[128 = 0]

z760z985: [128 138 129 124 139 131 140 146 111 135 154 112 138 128 131 114 122 122
 127 111 105  96 119 139]
z721z947: [149 128 156 154  77 177 124 142 195 136 105  90 120 123 148 141 120 115
 125 129 160 122 125 186]
z619z858: [163 105 130 148 115 135 129 108 179 101 107  97 111 147 130 123 119 125
  97  97 135  95 182 125]
z563z559: [155 104 111 161  90 159  72  83 167  80  67  66 102 121 154 132 143 103
 126 117 127 115 158  97]
z619z858: [ 87 106 111 135 112  91 106 116 133  56  99 110 101 154 153 110 168 130
 162 134 136 106 140  83]
z563z559: [135 150 109 121 112 107 154 162 122 137 104 152 160 168 126  98 127 154
 123 147 141 123 130 150]
z689z168: [111 147 168 136 118 136 169 180 162  94 115 110 149 133 158  96 123 146
 158 125 139  78 113 156]
z721z947: [134 131  65 132  79 118  92 103 128 112  14 116 164 158 178 103 170 138
 124 168 135 119 139 128]
z689z168: [128 159 187 163 115 178 126 184 152 112 135 146 148 112 121 149  90 127
 144 121 163 131 118 116]
z563z559: [121 114 139 150 153 129 130 134 112 110 195  82 105  82  93 125 126 102
 155  93  94 114 128  88]
z689z168: [107 150 138 169 114 143 119 181 107 120 135 137 164  96 111 134 124 120
 161 136 141 139 115  88]
z619z858: [194 115 114 127 106 157 104  82 165 118  92  87  88 147 128 122 114 120
 100 116 122 138 151 139]
z721z947: [177 123 128 143  94 154 107 108 170 127  91 129 105 139 107 143 111 129
 111 139 159 178 149 129]
z619z858: [144  79  96 155 121  91 134  87 150  77  89  84  85  92 102  98 158 132
 157 136 119 166 163  63]
z760z985: [159 124 123 106 110 150 145 142 115 160 132 117  69 156 178 109 103 112
  96 115 106 120 100 174]
z760z985: [ 77 143 104 117 162  64 202 189  64 147 149 150 188 109 133  72 152 154
 157 142  95  92 104 127]
z890z381: [113 125 140 172 121 109 142 144 170  46 136  40 144  81  70  85 162 136
 220 128 124 112 137  91]
z890z381: [118 140 150  95 205 129 110 106  64 128 214 157 110 111  90 152 100 119
 131  99  87 140 108  77]
z890z381: [126 100 139 177 118 124 117 104 191  70 114  71 135  87  89 131 152 124
 161 117 144 120 176  88]
z760z985: [ 68 150 148 132 121  87 152 175 137  39  80 145 157 149 150  83 156 171
 203 162 156 106 112  92]
z760z985: [ 77 135 107  84 197  63 155 113  66 121 150 156 171 120 123 101 159 156
 153 138  87 105 113 104]
z619z858: [ 84 153 150 119 137 118 145 172 108 121 136 165 158 141 150 124 128 143
 148 139 140 107 102 133]
z689z168: [ 97 137 174 169 156 140 129 170 131  92 208 102 155  93  88 143 115 109
 156  79 122  74 145  84]
z689z168: [121 117  90 124 149  89 124 102 105 122 172  76 134 109  74 106 164 122
 159 123  90 121 134 114]
z689z168: [111 131 144 120 158 131 112 115 113 116 126 167 143 133 147 152 117 130
 108 114 128 109 141  95]
z760z985: [111 116 140  92 181 123 141 101  87 222 187 209 127  95 118 190 110 122
  79 131 124 179 112 149]
z760z985: [121 126 178 127 107 171 125 160 127 138 157 152  45 121 157 157  93 106
 140 133 150 182  73 137]
z721z947: [181 114 155 126 143 147 130 102 150 138 154 155  70 121  75 156  82 130
 103 117 144 202 146 107]
z760z985: [152 136 141  75 140 151 121 104 126 119 123 124  80 187 187 116 104 127
  96 106 104  90 107 168]
z689z168: [150 139 109 103 120 135 102  96 119 136  87 147 123 145 130 131 129 139
 124 159 133 174 112 134]
z563z559: [113 141 145 183  62 148 123 194 170  81 108  84 136 136 135 112 137 119
 174 133 166 103 126 129]
z563z559: [126 101 131  63 158  75 156  67 156 111  89 194  86 197 157 125 131 174
  88 143 151 143 154 146]
z890z381: [136 118 114 148 123 124 110 111 128 110 130  98 118  97  89 126 142 120
 157 134 122 160 133  92]
z890z381: [110 161 128 109 143 136 137 181  57 175 189 158 138 140 137 128 106 115
 121 120 104 114  81 146]
z721z947: [118 150 107 161  72 147  91 155 141 124  93 100 178 144 139 130 151 116
 141 143 151 100 130 147]
z721z947: [ 96 118  85 129 149  75 156 143  72 158 178 114 149  93  92 104 163 123
 154 135  92 131 117 116]
z619z858: [ 95 119 111 133 135 102 133 146  90  84 109 125 118 133 173  95 144 126
 146 120 104  89 125  75]
z563z559: [ 74 170  93 176 163  90 106 181  39  78 148 126 248  83  70  99 158 132
 195 126  94  86 139   6]
z760z985: [107 129 137  76 205 128 138 108  65 211 238 158 138 125 137 167 109 104
  67  80  74  77 113 171]
z563z559: [ 57 153 142 125 156  78 173 199  79 151 196 192 177 118  89 128 137 149
 167 149 144 139 100 120]
z890z381: [158 134 138 137  83 147 132 157 147 135 103 158  84 155 124 130 100 134
 124 151 169 191 116 136]
z619z858: [145 122 132 150 119 138 128 119 153 134 113 122 140  98 102 139 127 130
 131 136 142 157 143 122]
z890z381: [141 117 134 169  96 136 119 135 164  98 118  99 110 105  90 129 132 123
 158 135 153 164 143 100]
z721z947: [161 115 164 120 153 152 129 100 147 126 146 144  79 112 109 151  91 127
 111 111 130 170 134 110]
z721z947: [151 122 110 126 114 109 138 117 139 126 114 122 107 126  89 110 136 143
 148 155 137 184 127 127]
z689z168: [102 145 155 187 130 135 147 190 128 115 145 130 191  63  89 131 124 129
 170 127 143 127 134  81]
z563z559: [ 94 148 126 179 127 115 133 186  97  74 138  93 171  70  89  92 148 128
 213 136 114 124 113  51]
z563z559: [142 152 144 102 155 120 162 146 124 115 133 144 143 156 125  97 106 156
 126 119 118 104 125 139]
z689z168: [118 150 138 134 110 139 128 152 136  99  85 123 153 128 152 108 134 142
 160 149 138 119 108 128]
z619z858: [ 61 150 150 152 134 106 179 224  92 159 187 160 183  94 118 126 134 131
 164 137 140 111  96 135]
z689z168: [145 102 131 159  84 154 119 104 198  99  45  82 120 109 174 124 145 123
 127 134 147 115 151 139]
z760z985: [108 126 124 110 147 111 153 136 117 176 150 162 164 153 156 141 127 130
  76 111 125  75 145 172]
z721z947: [197 108  92 138  59 146 120  94 183 154  34 114  95 140 134 121 132 135
 102 169 161 200 144 168]
z721z947: [110 135 150 130 157 125 151 166  95 166 228 143 125 107  85 147 108 113
 130 104 117 130 112 132]
z890z381: [132 125 179 126 175 137 135 135 119 122 211 168  88 125  84 162  79 122
 113  88 131 146 140  87]
z619z858: [135 123 111 135 122 110 172 167 102 159 169 103 105  98  99  94 130 122
 153 134 105 155 100 141]
z890z381: [120 137 113 150 120 125 133 170  89 147 181  98 129  94  87 115 134 108
 165 129 108 145 100 117]
z563z559: [ 96 130  95 152 136  86 101 124 104  64  96 129 177 135 113 110 162 139
 156 131 125  98 166  43]
z563z559: [139 113  79 136 124  91 108  90 125  71  59 113 137 145 128  94 157 144
 134 136 118 120 171  65]
z760z985: [121 129 109 120 141 104 143 129 107 130 129 124 145 126 126 106 141 135
 133 130 108 114 127 125]
z890z381: [163 101 139  88 166 102 164  78 144 130 148 144  59 123  88 120 112 152
 123 133 121 196 130 128]
z619z858: [151  90 123 149 121 119 108  63 191 117 118 104 115 106  72 157 146 128
 122 130 154 167 182 117]
z689z168: [110 119  89 128 142  89 132 110 102 126 113 119 159 103 116 108 164 136
 146 144 107 129 135 103]
z721z947: [135 132 105 119 103 124 128 133 128 147  87 150 138 170 165 122 130 135
  95 140 141 116 135 157]
z890z381: [140 130 116  80 124 121 138  97 141 141  55 166 128 181 195 116 129 156
  87 151 137 119 125 178]
z619z858: [131 112 134 142 154 101 187 147 130 158 171 132 136  83  82 118 122 137
 129 120 120 145 142 127]
[ 99 152 184 112 183 123 169 180 106 132 212 181 145 145 116 139  86 139
 115  89 127  84 125 126]	z689z168
[150 122 149 130 117 152 123 110 168  82  83  98  98 123 152 114 122 134
 144 129 131 130 125 123]	z563z559
[147 133 132 117 145 136 114  98 125 116 117 131 120 108 103 130 122 137
 145 141 122 173 118 104]	z760z985
[115 125 149 168 138 133 132 150 132 129 216  75 131  56  44 140 135 105
 183 113 118 148 119 109]	z721z947
[166 151 152  96 128 139 169 148 151 128 117 137 112 167 135  96  95 156
 121 132 133 130 109 178]	z619z858
[105 134 159 125 123 135 156 167 130 166 172 148 118 112 123 145 118 125
 141 139 146 153  92 169]	z563z559
[136 132 149 110 122 147 134 127 149 129 101 149 114 159 177 132 109 135
 100 124 141 110 124 159]	z721z947
[ 94 160 140 112 142 128 121 165  88 130 161 163 154 161 143 134 118 129
 128 121 127  93 106 130]	z721z947
[132 136 130 158  99 157  75 115 145  89  89 107 133 110 117 143 137 119
 161 145 148 157 127  89]	z890z381
[171 126 139 110 129 162 105  87 162 114 104 109 108 167 160 135 105 123
  82  98 121  89 152 151]	z563z559
[140 126  92 123  99 106 135 120 138 110  64 109 131 147 144  87 154 147
 143 158 129 135 128 138]	z890z381
[142 153 140 185  93 149 151 200 150 110 119  92 173  98  97  99 118 130
 167 129 142 118 131 118]	z760z985
[136 128 121 103 124 133 113 104 125 130  95 148 112 157 162 132 125 133
 108 138 131 135 122 139]	z689z168
[ 84 124 127 141 124 113 110 136 122  92 116 135 141 138 154 133 149 125
 142 127 138  95 137  96]	z619z858
[144 112 103 133 102 127 135 123 133 172 116 124 114 117 128 131 136 120
 112 144 133 161 126 157]	z890z381
[139 125 138 133 126 135 140 132 141 144 123 145 128 121 125 138 115 132
 114 130 141 145 134 135]	z689z168
[174 114  81 125  92 120  96  66 158  92   4 123 116 151 146 105 149 151
 122 169 144 174 155 104]	z721z947
[110 187 132 142 104 159 118 199  99 182 136 165 220 139 131 147 116 126
 122 145 151 108 100 170]	z563z559
[125 134 116 130 102 140 106 117 141 106  69 104 143 130 164 115 150 130
 146 149 131 117 117 136]	z721z947
[103 142 129 146 138 117 131 154 108 110 141 121 166 102 107 117 140 131
 164 131 121 116 122  98]	z689z168
[166 122 127 112 145 145 131 107 130 170 167 119 116 143 120 142 102 113
  73  92 107 106 146 165]	z619z858
[103 107 150 186  85 146 118 172 159 105 183  64  90 102 112 141 138  86
 165 103 144 110 129 121]	z563z559
[137 150 152 130  98 115 153 173 171 109 148 137 120 179  76 113 116 155
 154 143 177 151 129 161]	z721z947
[142 114 127  83 166 114 141  87 109 125  96 178  94 152 171 122 110 147
  88 125 112 136 133 112]	z721z947
[139 119 141 157  97 145 106 119 158 111  94 141  99  95  99 152 126 130
 157 162 170 218 125  92]	z760z985
[106 120 126 158  97 116 122 142 150 102 112 111 131 113 112 126 154 129
 168 149 155 147 131 112]	z619z858
[222  99  91 100 127 132 139  66 139 151 129  69  42 126  90  94 113 122
 107 122  85 186 130 152]	z619z858
[130  94  89 121 127 110  96  60 139 102 103  71 108 129 143 119 168 114
 126 120 101 103 151 120]	z689z168

z915-z741: [117  12 149 119  80  87  48  84 187 184 109 118 157 150 149 163  53  82
 168  97 130 147 149 156]
z36-z458: [126  98 115 119 125  81 134 106 125 146 106 109 118 108 114 156  89 113
 166 151  76 107 116 144]
z36-z458: [155 164  96 103 108 131  96 140 101  88  88  89 108 142 127  92 146 140
 172 118 139 132 145  91]
z306-z60: [143 109 110 159 169 137  35 100  87 129  59  83 154 158 114  90 119 151
 164 153  97 140 103  72]
z306-z60: [123  71 150 133 140 109  84  97 164 141 143 138 173 110 134 159 105  95
 110 126 115  97 134 143]
z306-z60: [115 117 142 161 147 130 127 142 113 149 136 164 145 107 130 123 134 153
 116 135 133 121 110 148]
z915-z741: [111 111 130 104 113 124 146  45 150 146 173 140  91 151 124 114 133 105
 139 157 122 138 111  55]
z533-z963: [123 100 143 100 108 120 114 143 125 100 168 104 122 123 131 107 121 111
 111  89 130 132 158 154]
z915-z741: [157  91 140 112 156 122 108 101 127 113 131 122 146 109 108 152  97  89
 115 127  98 106 134 130]
z533-z963: [138 156 125 169 167 141  89 147 101 121  92 151 176 101 132 133 153 171
 116 142 123  98 111 132]
z915-z741: [163 206  89 129 156 182 130  77 124  90 167  76  78 149 146 122 176 119
  79 125 118 124 154 108]
z36-z458: [142 171 132 123 143 138 114 126  82  84 110 160 149  83 128 153 139 181
 111 115 101  87 140 144]
z306-z60: [127 175 140 140 147 141 139 130 123 106 177 204 162  74 133 113 212 147
  82 163 152  83  93  89]
z306-z60: [173 141 123  88  94 147  92 118 111  78  92 127 133 115 138 153 118 111
 130  84 139 133 170 153]
z492-z455: [105 124 131  94  90 108 138 121 100  94 126 138 123 107 120 107 136 128
 145 134 119 129 123 121]
z36-z458: [168 173 114 155 169 144 128 184 147 141 135 124 144 139 123 109 179 134
 116 151 159 123  98  77]
z915-z741: [149 171 112 153 182 167 109 110  97  89 130 118 130 112 131 116 157 140
  94 129 124  92 146 132]
z915-z741: [104  94 133 172 158 106 143 137 145 160 103 129 176 100 124 176 105  96
 102 168  90 116  93 197]
z915-z741: [ 58  60 172 120  95  86 209 190 164 160 147 163 139 121 115 134  79 104
 138 118 158 136 133 191]
z36-z458: [125 136 136 154 182 157  99 104 131  88 125 110 182 106 138 174 123 111
  52 119  94  86 156 188]
z915-z741: [109 153 133 104  99 148 114 114 124 100 165 112 114 161 140  86 166 148
 109 115 137 161 130  77]
z306-z60: [102  57 132 129 146  89 235  71 171 191 232 131  60 105 108 143  99  32
 109 177  99 119 101 163]
z492-z455: [128 114 129 156 165 143 143  88 112 139 137 160 126 101 120 131 129 107
 110 157 124 112 111 142]
z492-z455: [128 123 127 155 133 123  95 133 131 142 134 143 152 104 146 131 148 137
 116 132 132 112 118 150]
z533-z963: [137 101 155 131 125 158 107  97 142 150 185 179 123 140 138  96 149 121
 108 113 181 150 125  84]
z36-z458: [139  81 167  88  84 144  32  86 123 115 134 166 147 153 142 103 112 157
 148  67 164 153 161  69]
z492-z455: [124 168 115 119 105 137 170 111 132 141 124 179  99 143 121  92 174 137
 169 172 177 141  92  36]
z533-z963: [129 169 105 143 134 125 124 152 110 107 106  93 147 113 132 137 160 134
 104 153  90 130 102 152]
z492-z455: [138 116 127 132 145 139 112 131 144 129 132  88 124 157 129 127 109 113
 119 107 129 136 151 134]
z306-z60: [ 84 117 124 127 143  96 199 114 122 130 143 108 112 112 102 136 114 103
 121 178  72 116  98 146]
z306-z60: [153 112 126 125 112 138 150 163 150 149 157 103  87 144 142 137 104  99
 117  76 159 158 168 194]
z306-z60: [140 143 111 109 109 117 189 145 125 157 148  98  56 158 116 119 116 131
 155 129 117 171 118 115]
z306-z60: [120 124 131 150 126 135  58 154 104 128  72 121 170 149 134 102 130 177
 150 119 135 148 119 109]
z915-z741: [145 138 137 132 132 104 132 140 156 155 131 162 162 101 130 182 135 139
 116 148 107 105  98 124]
z36-z458: [110 117 127 134 148 110 161 113 130 129 149 127 120 102 119 138 121 109
 119 149 104  95 125 152]
z533-z963: [122  92 113 118  98  76 158 125 185 168  98  95 120 126 135 205  63  78
 160 128  98 117 146 200]
z492-z455: [113 103 130 143 143 108  79  96  81 122  76 139 155  98 120 137  98 167
 157 138  80  97 122 141]
z533-z963: [ 85 119 125 103  78 106 125  79 131 136 116 131 107 155 131 109 123 146
 177 144 121 146 118  73]
z492-z455: [112 150 137  76 103 130 163 114  93  83  88 150 109 145  98 109 109 159
 175 127 129 132 140  64]
z492-z455: [120 138 106 182 160 140 140 128 153 166 172 112 114 129 147 110 169 106
  97 157 144 124 108 147]
z915-z741: [112  76 152 162 174 116  62  85 141 137 140 157 187  89 138 152 109 133
 107 127 110  58 142 152]
z36-z458: [139 150 130 109 118 145 103 110 136 104 116 111 146 150 134 147 133 131
 107 119 112 144 132 103]
z492-z455: [163 160  95 122 143 139 117  98  97  94 146  94  98 104 128 113 164 105
 112 144 103 115 124 126]
z533-z963: [139 157  79 151 145 120 120  62 139 150 157  81  93 124 143 132 170 102
 117 185  80 118  92 108]
z533-z963: [ 66 110 145 125  80 100 171 108 197 176 140 143 158 155 138 167 134  98
 110 179 112 171  71 111]
z36-z458: [149 159 112 105 123 142 121 138 116  82 124 102 121 131 124 100 158 111
 126 127 141 129 137 101]
z306-z60: [145 152 141  89  66 143 130 144 158 118 154 174 120 135 153 126 157 132
 130  86 198 145 154 105]
z533-z963: [123 100 138 109 118 115 152 118 166 135 196 112 114 128 130 130 131  76
  95 126 125 133 130 137]
z915-z741: [103 167 106 115 132 130  90  54 100  67 160  75 134 118 136 106 188 128
  81 170  53 115 102  86]
z915-z741: [136 146 143 136 131 162 131 136 141 128 125 166 151 142 132 127 150 130
 105 127 170 146 120 102]
z36-z458: [123 129 113 154 148 119 123 129 134 135 139 119 128 105 139 127 140 121
 124 138 128  93 133 159]
z533-z963: [107 158 122 149 162 132 176 153 118 124 117 126 121 127 116 126 126 152
 128 142 124 103 132 138]
z492-z455: [136 105 125 131 123 120 163 139 133 163 156  99  85 136 128 147  96 107
 117 112 106 162 130 185]
z306-z60: [149 151 106 156 148 166 120  93  92 114 142 163 112  95 134  83 190 105
 114 161 165 121 106 115]
z915-z741: [142  95 103 123 145 152  49  34  90  87 101  53 120 150 122  97 116  75
 125 141  84 151 133 108]
z36-z458: [124 173 112 149 132 144 146 156 120 129 164 137  99 124 143  82 182 158
 124 128 168 119 129 118]
z533-z963: [125 165 119  80 100 115 186 155 132  92 109  99 123 147 101 127 142 103
 135 159 110 156 101  83]
z36-z458: [143 126 124 134 106 118  76 114 155 181 156 117 118 163 152 126 143 165
 140 121 121 159 107  78]
z492-z455: [107 143 100 145 112 107 178 125 104 157 141 110  79 112 132 126 141 131
 133 163  90 150  91 169]
z36-z458: [153  80 148 109 144 121  74  97 103 107 103 114 160 113 112 163  77 116
 118 109  73 124 138 147]
z306-z60: [151  92 133 155 164 118  81  95 124 143 130 144 163  78 134 172 112 112
 103 134  91  88 122 178]
z492-z455: [117 148 126 125 111 128 163 145 130 130 136 136 116 129 131 129 141 134
 122 131 135 141 121 137]
z492-z455: [136 134 103 128 119 137 119  84 102 126  73 109 115 144 120 127 122 112
 154 161 104 162 102 108]
z533-z963: [137 128 138 112 111 152 146 183  96 103 106 135  99 139 124 103  95 151
 152  61 180 146 187 170]
z533-z963: [183 191  84 151 183 171 170 111 118 124 208 118  47 116 131  77 200 102
 102 147 166 102 132 100]
z533-z963: [ 85 104 153 126 112 136 122 128 177 133 189 124 142 161 146  97 147 112
  94 112 166 143 139 108]
z306-z60: [126 119 127 143 161 131 198 113  99 144 177 151  84  98 104 108 138 103
 109 166 116 128  95 140]
z915-z741: [147 214 107 157 155 201  58 108  90  74 114 103 163 150 151  95 216 163
  61 143 124 155 105  79]
z492-z455: [111 140 157 126  64 139  96 191 159 135 103 183 183 144 163 134 148 172
 129  83 201 159 140 135]
z36-z458: [135 141 115 143 127 137  78 135 133 130  96 124 138 145 145 111 135 159
 159 111 161 115 150 108]
[129 108 161 138 146 143  86 166 111 110 101 127 195 129 122 143 113 143
  86 107 110 150 121 155]	z533-z963
[144 124 105 128 137 126 101  97 102 112  97 106 115 118 123 120 119 116
 155 136 112 113 136 129]	z915-z741
[124 115 131  95 106 115 123 117  74  98  96 112 107 122 113 132  83 155
 156 101  85 139 149 151]	z492-z455
[110 154 125 165 121 161 102 114 109 145 122 164 129 141 152  95 168 176
 127 133 163 151 112 108]	z533-z963
[178  67 117 150 150 109  10  83  90 142  88  98 156  90 136 163  86 122
 138 116  60 115 126 182]	z492-z455
[ 86  97 123 143 147  97 178  70 122 161 130 134 121 114  99 133 122  94
 134 217  68 131  55 105]	z915-z741
[132 100 129  83  86 135  85  97 102  71 121 110 128 125 126  88 134  82
 135 112 140 152 144 116]	z492-z455
[123 173 109 123 127 141 104 112 153 108 119  92 151 172 129  99 185 120
 120 173 128 145  93  29]	z533-z963
[128  64 152 106 119  89 213 117 169 189 108 187  96 121 101 199  21 100
 191 116 140 105 156 164]	z533-z963
[100 151 133 125 106 146 109 126 155 117 137 108 161 174 139 100 179 123
  96 153 137 174  92  63]	z533-z963
[165  79 141 113 127  83  91 155 125 148  90 125 169 104 108 173  84 120
 151 130  80 129 102 140]	z915-z741
[ 73 132 139  92  50 111 214 147 169 161 183 151  62 173 138  94 133 141
 163 112 185 171 138  97]	z915-z741
[162 130 155 141 146 145  80 150 209 145 196 165 175 120 168 163 154 127
  73  75 189  78 172 133]	z306-z60
[ 93  29 178 140 119 111 124 137 229 182 214 152 160 133 154 145  97  62
  87  88 186 117 162 183]	z306-z60
[149  73 126 147 134 121  43 142 111 151  91  65 143 154 133 127  82 133
 141  96  96 168 134 165]	z915-z741
[139  58 132 127 170 105  96  90 116 134 131  80 121 123 105 138  63  98
 137 122  70 106 144 150]	z492-z455
[124  52 123 123 138  97 148  87  93 161 142  78  62 128 104 130  50  99
 154 125  60 152 130 181]	z492-z455
[187 127 103 151 157 129  52 122 118 128  93 115 145  97 142 151 122 128
 143 112 124  85 151 158]	z533-z963
[148 108 119 100  97 126 101 117 124 135 130 102  85 164 127  90 115 125
 175 103 148 162 144  88]	z492-z455
[137 135 104 121 119 156  63  76  74  99  84 112  94 160 128  59 133 158
 188 117 150 142 149  62]	z492-z455
[140 105 121 109 119  97 161 137 105 127 115 118 112  98 104 142 104  95
 145 148  90 135 106 158]	z36-z458
[149 146 127 144 151 158 131 176 129 129 134 105 113 155 132 114 124 144
 115  89 159 140 160 147]	z306-z60
